Here is a tiny trained network, its code and every weight. The questions are about switching its units off for an input and a target symbol, where a switched-off unit gives its printed mean instead of its output.

import numpy as np


def w(rows, s, z=0):
    codes = np.array(rows[::2]) - 128.0
    scale = np.full(codes.shape[1], s)
    scale[-1] = z or s
    return codes * scale


def norm(h):
    return h / np.sqrt((h * h).mean(-1, keepdims=True) + 1e-5)


def f(y):
    return y / 2 * (1 + np.tanh(0.7978845608 * (y + 0.044715 * y**3)))


def softmax(a):
    e = np.exp(a - a.max(-1, keepdims=True))
    return e / e.sum(-1, keepdims=True)


def log_softmax(a):
    a = a - a.max(-1, keepdims=True)
    return a - np.log(np.exp(a).sum(-1, keepdims=True))


def net(x, mask):
    ids = ['αβγδζηθλμπστφ'.index(c) for c in x.split()]
    T = len(ids)
    res = E[ids] + P[:T]
    u = 0
    for l in range(2):
        r = norm(res)
        for j in range(2):
            rows = slice(2 * j, 2 * j + 2)
            q, k, v = (r @ M[l][rows].T for M in (Q, K, V))
            z = softmax(np.where(np.tri(T) > 0, q @ k.T / 2**0.5, -1e9)) @ v
            o = O[l][rows]
            res = res + np.where(mask[u + j], z, o[:, -1]) @ o[:, :-1]
        u += 2
        y = f(norm(res) @ A[l][:, :-1].T + A[l][:, -1])
        res = res + np.where(mask[u : u + 4], y, B[l][:, -1]) @ B[l][:, :-1]
        u += 4
    return log_softmax(norm(res)[-1] @ U[:, :-1].T + U[:, -1])


Q, K, V, O, A, B = {}, {}, {}, {}, {}, {}
E = w([
[98,158,1],'α',
[148,115,48],'β',
[96,74,135],'γ',
[148,140,133],'δ',
[136,150,166],'ζ',
[121,126,149],'η',
[163,136,127],'θ',
[90,179,148],'λ',
[91,104,109],'μ',
[102,140,122],'π',
[148,139,131],'σ',
[133,106,186],'τ',
[144,114,84],'φ',
],0.036)
P = w([
[130,166,63],'0',
[167,114,154],'1',
[38,45,225],'2',
[145,239,64],'3',
[164,111,155],'4',
[125,39,252],'5',
[140,249,59],'6',
[163,115,158],'7',
[29,38,239],'8',
[143,254,51],'9',
[162,113,158],'10',
[235,12,167],'11',
],0.0094)
Q[0] = w([
[1,167,134],'L0H0',
[109,157,116],'L0H0',
[114,161,90],'L0H1',
[188,69,172],'L0H1',
],0.063)
K[0] = w([
[23,119,252],'L0H0',
[136,146,168],'L0H0',
[136,91,71],'L0H1',
[122,172,250],'L0H1',
],0.047)
V[0] = w([
[115,143,192],'L0H0',
[57,131,165],'L0H0',
[97,132,104],'L0H1',
[110,205,253],'L0H1',
],0.0041)
O[0] = w([
[55,63,99,127],'L0H0',
[69,35,42,171],'L0H0',
[80,59,92,149],'L0H1',
[255,101,148,4],'L0H1',
],0.0029,0.0022)
A[0] = w([
[76,129,119,71],'L0N0',
[32,87,255,77],'L0N1',
[83,118,150,2],'L0N2',
[176,81,125,43],'L0N3',
],0.028,0.0083)
B[0] = w([
[114,157,156,162],'L0N0',
[138,83,222,248],'L0N1',
[253,93,97,139],'L0N2',
[199,184,51,142],'L0N3',
],0.047,0.016)
Q[1] = w([
[242,105,173],'L1H0',
[2,35,170],'L1H0',
[244,26,155],'L1H1',
[165,84,92],'L1H1',
],0.043)
K[1] = w([
[213,74,174],'L1H0',
[39,109,242],'L1H0',
[173,107,255],'L1H1',
[164,88,171],'L1H1',
],0.05)
V[1] = w([
[42,170,75],'L1H0',
[7,147,157],'L1H0',
[60,87,65],'L1H1',
[86,220,210],'L1H1',
],0.012)
O[1] = w([
[163,12,185,41],'L1H0',
[228,36,225,129],'L1H0',
[106,105,234,1],'L1H1',
[202,44,114,242],'L1H1',
],0.011,0.0025)
A[1] = w([
[237,236,140,1],'L1N0',
[253,219,141,100],'L1N1',
[121,147,146,50],'L1N2',
[178,209,193,153],'L1N3',
],0.035,0.0095)
B[1] = w([
[78,12,181,171],'L1N0',
[183,146,216,193],'L1N1',
[3,112,105,123],'L1N2',
[97,142,62,254],'L1N3',
],0.063,0.014)
U = w([
[139,126,135,129],'α',
[74,54,47,125],'β',
[87,180,87,254],'γ',
[126,147,141,103],'δ',
[211,155,74,177],'ζ',
[127,136,140,103],'η',
[3,190,167,84],'θ',
[128,242,204,132],'λ',
[96,134,148,82],'μ',
[130,121,148,141],'π',
[168,12,59,82],'σ',
[142,80,109,83],'τ',
[57,100,143,77],'φ',
],0.019,0.0095)

Each question gives the input, a string of symbols that net reads in full, and the target symbol t.
The units are the heads (2 rows each of Q, K, V and O) and the neurons (one row each of A and B). Each row of codes is followed by its name. A weight is (code - 128) times the scale printed after its matrix; where a second scale follows, it is the last column's (O, A, B and U).
mask holds one flag per unit, layer by layer, with each layer's heads first. A switched-off unit (its flag False) gives its mean, the last column of its rows in O or B, instead of its output. The means were averaged over made-up inputs and are rounded, as every weight is.
A unit's drop is (log p(t) with every unit on - log p(t) with that unit switched off) / (log p(t) with every unit on - log p(t) with every unit switched off).
The circuit of an input: a set's keep is (log p(t) with only the set's units on - log p(t) with every unit switched off) / (log p(t) with every unit on - log p(t) with every unit switched off). Starting from all 12 units, units are removed one at a time, each time the one whose removal leaves the highest keep (on an exact tie, the one counted first), for as long as the keep stays at least 0.8.
units of the circuit, in order: the units of the circuit, biggest drop first
unit that matters most: the unit with the biggest drop
top k neurons: the k neurons with the biggest drops, biggest first
top k neurons in layer l: the k neurons of layer l with the biggest drops, biggest first
heads that matter: for each layer, one digit per head in row order, 1 if its drop is at least 0.15 and else 0, layers parted by /
input λ π θ α π α τ, target β: units of the circuit, in order -> L1N1; L0N3; L1N3
input β α φ π τ β μ π, target λ: top 3 neurons -> L0N2; L1N0; L0N1
input θ π ζ β π β β, target γ: units of the circuit, in order -> L1N0; L0N1; L0N3; L0N2
input λ φ π σ η σ δ, target θ: heads that matter -> 00 / 11
input φ β β η θ π β, target γ: top 3 neurons in layer 0 -> L0N0; L0N1; L0N2
input β τ δ π α π θ, target β: top 3 neurons -> L0N1; L0N2; L0N3
input η τ π π π α ζ, target β: heads that matter -> 00 / 01
input ζ θ β ζ η ζ π α α φ, target θ: heads that matter -> 10 / 11
input α π σ δ γ λ δ, target β: units of the circuit, in order -> L1N3
input β π σ β π β π ζ π δ, target γ: units of the circuit, in order -> L1H0; L0N1
input ζ λ α τ λ, target θ: units of the circuit, in order -> L1N1; L1N3; L0N1; L1N0
input θ π δ φ ζ π π σ β β π, target λ: units of the circuit, in order -> L0N1; L1N0; L0N0; L1H0
input β η λ λ π β τ λ π μ, target γ: heads that matter -> 00 / 01
input ζ η δ π μ, target β: heads that matter -> 00 / 11
input π φ γ φ, target θ: top 3 neurons in layer 0 -> L0N0; L0N2; L0N1
input δ π β α γ β λ η η π, target γ: unit that matters most -> L0N0
input φ σ λ δ ζ, target γ: heads that matter -> 01 / 00
input ζ θ α γ, target β: heads that matter -> 00 / 11
input π γ π π π π π, target σ: top 4 neurons -> L0N3; L0N2; L0N1; L1N1
input τ μ α γ π τ π α β θ ζ, target γ: heads that matter -> 01 / 10
input λ β τ δ α π λ β π τ, target γ: top 3 neurons -> L1N3; L1N0; L1N1
input π λ γ λ φ γ θ, target θ: top 2 neurons -> L0N2; L0N0
input η ζ δ β τ α η β η μ, target γ: units of the circuit, in order -> L0N1
input ζ ζ λ π ζ π λ, target ζ: heads that matter -> 00 / 11
input τ ζ α β π λ β δ μ η, target γ: top 2 neurons in layer 1 -> L1N0; L1N3
input π γ α β α γ π, target β: top 2 neurons -> L1N1; L0N2
input δ π η η η π φ β β λ, target γ: top neuron -> L1N0
input δ λ π π λ, target θ: top 2 neurons -> L0N1; L1N1
